X =
6047  2048  3681  4828  6343  7363  6170  4179  1333  6150  4213  2295  4654  7536  8327  7867
6799  2927  3459  1896  2747  7155  4279  5996  3929  7015  5017  8581  5288  6472  9211  6382
6574  4893  3690  2436  4380  2695  2093  5131  8129  7700  2107  8490  7640  8453  1710  5091
5271  2485  4466  4383  2571  7737  8766  1423  2200  9033  6620  3272  4390  2253  6091  3847
3834  3172  6472  1665  9205  2191  5514  3018  2836  3036  6325  6246  2797  3208  5390  6897
Report the entry in the bottom-left corner.
A: 3834
Report the smallest entry in the last column.
A: 3847
The entry just left of the smallest entry: 4179
The entry just left of 9211 -> 6472
Report the second-last entry, reading row by row.
A: 5390
The top entry of the column that holds the smallest entry: 1333
The last entry, reading row by row: 6897
Report the second smallest entry.
A: 1423
Report the top-right entry.
A: 7867
The entry directly above the largest entry -> 8327
Report the entry directly below 6620.
A: 6325
The 3rd smallest entry: 1665
The entry directly below 3690 -> 4466
Report the entry directly below 3459.
A: 3690
Report the 2nd entry in reading order.
A: 2048
The 3rd entry on the diagonal from the top-right corner is 8453
Report the last entry in the row that holds the largest entry.
A: 6382
The entry directly below 1423 is 3018
The entry in the top-left corner: 6047
The 4th entry from the end, reading row by row -> 2797
The entry just left of 4179 -> 6170
The entry directly above 7700 -> 7015
Report the largest entry in the first column.
A: 6799
Report the 4th entry, reading row by row.
A: 4828
The entry just right of 6150 -> 4213
Report the entry just left of 3036.
A: 2836
The 2nd entry on the diagonal from the top-right corner -> 9211
The entry just right of 2295 -> 4654
The entry directly above 3172 is 2485
Report the entry directly below the smallest entry.
A: 3929

Questions about the array below. Rows and columns are numbered from 1.
1) Find the bottom entry of the column that holds the largest entry.
2) Find the entry in row 3 and column 1.
3) Find the entry directly above the smallest entry.
4) Find the top-left entry.
5) Find the entry at row 2, column 2.
6) Find the entry in row 1 and column 2.
7) Find the entry in row 1 and column 3.
8) Find the top-right entry.
.11; -.12; .00; -.06; .06; .08; .11; -.07; -.09; .14
-.04; -.21; .17; -.16; .09; .15; .14; .06; .09; .15
.17; -.23; .03; -.13; -.02; .20; .05; .01; -.08; .13
.33; .17; .15; -.14; .16; -.27; .17; -.09; .08; -.20
.18; -.23; -.08; -.06; -.07; .16; .03; -.02; -.09; .10
.32; -.42; -.23; -.10; -.13; .27; .01; .07; -.08; .16
-.13; -.02; .01; .06; -.03; .11; -.04; .09; -.05; .02
.50; -.10; .12; -.27; .12; -.08; .16; -.10; .07; -.02
.63; .01; .25; -.41; .17; -.20; .26; -.13; .16; -.09
-.39; .40; .20; .07; .09; -.27; -.06; .01; .12; -.10
.04; -.22; -.26; .05; -.09; .07; -.03; .09; -.06; .12
.35; -.17; -.12; .05; -.06; .03; -.03; .02; -.02; -.09
-.12; .07; .12; -.02; .07; .06; -.02; .00; -.07; .01
.25; -.18; .05; -.08; .08; .14; .01; .01; .06; .04
.17; -.15; .16; -.26; .21; .13; .18; .02; .14; .09
-.25; .25; .29; -.17; .19; -.12; .08; -.02; .10; .01
1) -.25
2) .17
3) -.23
4) .11
5) -.21
6) -.12
7) .00
8) .14

Questions about the array below. Rows and columns are numbered from 1.
1) Give the entry just left of the largest entry.
2) Give the entry directly below the smallest entry.
3) Give the entry directly below the largest entry.
4) Give the entry in row 1 and column 1.
5) Give the entry in row 1 and column 2.
6) Give the top-right entry.
7) Give the bottom-right entry.
8) Give the entry just left of 180.
array([[ 18, 129, 190, 210, 194, 180, 104,  90,  94, 187],
       [ 87, 174, 144, 149, 141, 130, 124, 100, 122, 139]])
1) 190
2) 87
3) 149
4) 18
5) 129
6) 187
7) 139
8) 194

W =
 .05   .01   .04   .04  -.08  -.05   .09  -.02   .13  -.01   .02
 .13  -.03   .14   .13   .38  -.06  -.12  -.21  -.20   .21   .45
 .15  -.05   .09   .14   .34  -.09  -.08  -.22  -.20   .16   .47
-.03   .06   .04   .09   .02   .07  -.02   .09   .04  -.04  -.06
 .01   .03   .04   .06  -.03   .01   .04   .03   .09  -.03  -.02
 .10   .00   .18   .14   .41  -.03  -.18  -.19  -.21   .27   .42
-.04   .06   .03   .09   .02   .07  -.04   .09   .02  -.04  -.07
 .14  -.05   .09   .13   .36  -.07  -.10  -.21  -.21   .17   .47
 .10   .01   .19   .13   .41  -.02  -.19  -.20  -.21   .28   .42
 .13  -.04   .13   .13   .36  -.07  -.12  -.20  -.20   .19   .45
 .18  -.09   .05   .13   .33  -.11  -.05  -.22  -.20   .12   .50
 .13  -.05   .10   .14   .37  -.08  -.10  -.21  -.21   .17   .46
 .18  -.09   .04   .13   .31  -.12  -.03  -.22  -.19   .08   .52
 .16  -.09   .04   .13   .32  -.12  -.03  -.22  -.19   .10   .49
 .03   .01   .04   .05  -.08  -.06   .10  -.03   .14  -.02   .02
 .09   .01   .18   .14   .41  -.03  -.20  -.19  -.20   .28   .41
Rows and columns are numbered from 1.
The entry just left of .12: -.20
The entry in row 3 and column 1 is .15
The entry directly above the largest entry is .46
Report the entry just left of .00.
.10
Report the top-left entry.
.05
Report the entry in the bottom-left corner.
.09
The entry at row 2, column 2: -.03
The entry at row 1, column 3 is .04
Report the entry at row 1, column 2.
.01
The entry in the bottom-right corner: .41
Report the entry in the top-right corner.
.02
The entry in row 3 and column 2: -.05
Report the entry in row 2 and column 1.
.13
Report the entry in row 3 and column 3.
.09
Report the entry just left of the largest entry.
.08

Read these off the matrix that follows.
1) What is the entry in the bottom-left corner?
2) What is the entry in the top-left corner?
3) What is the largest entry in the last column?
4) What is the maximum?
5) What is the 3rd entry on the main diagonal?
6) What is the bottom entry of the column that holds the largest entry?
7) What is the first entry on the diagonal from the top-right corner?
8) What is the smallest entry in the first row?
-.41; .27; -.17; -.24; .40; -.45; .44; .12
.39; .46; -.56; -.47; -.21; .48; -.52; -.60
.39; .46; -.56; -.47; -.21; .48; -.52; -.60
-.40; .23; -.11; -.21; .37; -.44; .46; .19
.39; .46; -.56; -.47; -.21; .49; -.53; -.60
-.38; .25; -.16; -.24; .36; -.41; .41; .11
.39; .46; -.56; -.47; -.21; .48; -.52; -.60
-.38; .25; -.16; -.23; .36; -.41; .41; .12
-.41; .28; -.18; -.25; .40; -.45; .43; .10
.39; .46; -.56; -.47; -.21; .48; -.52; -.60
-.41; .28; -.17; -.25; .40; -.46; .44; .11
.39; .46; -.56; -.47; -.21; .48; -.52; -.60
.39; .46; -.56; -.47; -.21; .48; -.52; -.60
.39; .46; -.56; -.47; -.21; .48; -.52; -.60
-.38; .25; -.16; -.23; .36; -.41; .41; .11
-.41; .28; -.18; -.25; .40; -.45; .43; .11
1) -.41
2) -.41
3) .19
4) .49
5) -.56
6) -.45
7) .12
8) -.45
